[[-720, 150, 622, 857, 189, 658], [453, 318, -52, 581, 193, 884], [-610, 967, 71, 99, -727, 335]] -> 453
[[607, -478, 150, 43, 113], [149, -527, -261, -18, 8]] -> 149
[[-352, 144, -193, 257], [-561, -61, 300, -137], [601, 51, -103, 617]] -> -561
[[250, 139, 201, 169], [195, 226, 199, 33]] -> 195
[[60, 91, 69, 70, 33], [25, 59, 59, 54, 22]] -> 25
[[-1, -11, -7, 34, -31], [-30, -5, 1, 28, 20]] -> -30
---
|   8 | -32 |  38 |  36 | -24 |
| -12 |   4 |  -6 | -34 | -60 |
: -32

| -23 |  26 |  20 | -16 | -67 |: 26

| 35 | 14 | 60 | 47 | 47 | 28 |: 14

| -54 |  69 | -39 |  24 |  15 |: 69

| -51 | -55 |  -8 | -26 |  55 |   1 |: -55

|  10 |  48 | -10 | -70 |
| -42 | -71 |  54 |  28 |
: 48

|  60 |  11 |  25 | -41 |  39 |  28 |: 11

|  30 | -20 | -14 |  33 |  69 |   9 |: -20
---
Input:
[[ 15  30 -57  -1]
 [  9  18 -30   1]
 [ 15  21 -35   6]]
Output: -35

Input:
[[-45  64  26  -3 -19  14  54]
 [-16  -4 -13  15   2   3 -25]
 [ -8 -60 -60 -44 -44 -48   1]]
Output: -48

Input:
[[ 14 -52 -12 -36 -40]
 [ 38  -6  14  -8  -1]
 [ 26  -5  -2  -9   2]]
Output: -9

Input:
[[ 10   7   6 -57  48   5]
 [  5  36  20 -16  -4 -31]
 [ 23  28  20  -8  13 -24]]
Output: 13

Input:
[[ 26  34  63  24 -29   1]
 [ 46  45  44  24 -23 -12]
 [ 16  27  70  22 -31   8]]
Output: -31

Input:
[[ 36 -19  34   5 -14  18]
 [ -3  -7  -7 -12  -5 -13]
 [ 29 -68  21  25 -44  15]]
Output: -44
---
| -27 | -20 | -10 |   8 | -39 | -58 | gives 8
| -62 | -12 |  24 |  22 | gives -12
|  -1 |   2 | -51 |  16 | -41 |  19 |   6 | gives -41
|  58 | -19 | -41 |  41 |  -7 |  23 | gives 41
| -36 | -26 |  16 |  58 | gives -26
|  69 |  15 | -50 |   1 | -21 |  -7 |   2 | gives -21
---
[[-0.012 -0.014 -0.046 -0.119  0.040 -0.011]
 [ 0.039  0.014 -0.038 -0.195  0.182 -0.026]
 [-0.079 -0.060 -0.067 -0.039 -0.099 -0.040]] => 0.182, 0.040

[[ 0.3 -0.2  0.7  1.9  0.3]
 [ 0.3  0.6 -0.1 -0.4 -1.2]] => 1.9, 0.7

[  97.218 -141.672   86.575  -23.574] => 97.218, 86.575

[ 1.3 -1.1  1.8 -0.4 -0.2 -0.6] => 1.8, 1.3

[-12.486  -3.426 -10.107  -7.796  11.745] => 11.745, -3.426

[-102.9   47.0   90.6   11.6  173.0 -112.8 -118.7] => 173.0, 90.6
---
-18  -11  -26  -51   10 → 10
-44   30   51   58    1   24  -19 → -19
 21  -48  -59    3   70 → 70
-2  67  -1   0   1 → 1
 1  51   2  -2   0 → 0
 10  -26  -44  -56   -9 → -9
-52    3  -35   -1  -16    9   28 → 28
66  -5   0   0   4 → 4
-3   2  59  -1   0  -2   5 → 5
  9    3    6  -13   53  -23  -19 → -19
---
5,3,22,7,23,25
9,-25,14,10,12,13
36,22,13,4,29,13
value 36, -25

7948,4694,3801,2117,7803 value 7948, 2117

-68,-762,-193,-360,-478,574 value 574, -762

46,95,180,169,76,116
59,38,212,125,74,106
value 212, 38

-315,-211,-256,-699,603,-885 value 603, -885

8,4,0,6 value 8, 0

34,91,64,15,32,3 value 91, 3

164,73,102,105,153,199,118
167,60,103,103,165,222,116
value 222, 60

971,56,579,850 value 971, 56
---
[[-672 -260  -42 -537]
 [-896  212  789 -147]] Answer: -42

[135 143  23  78  97 216] Answer: 23

[[ 61 871 769 781  22 860 417]
 [ 57 660 389 482 152 307   3]] Answer: 769

[ -18 -501  554  306 -694  444] Answer: 554

[188 307 579 846 280] Answer: 579

[ 27 125 141 202  90] Answer: 141

[[-587 -913 -517 -964 -570 -631 -613]
 [-577 -261 -562 -555 -632 -647 -840]
 [-612  991 -562 -338 -564 -575 -983]] Answer: -517

[230  46 121 252] Answer: 121
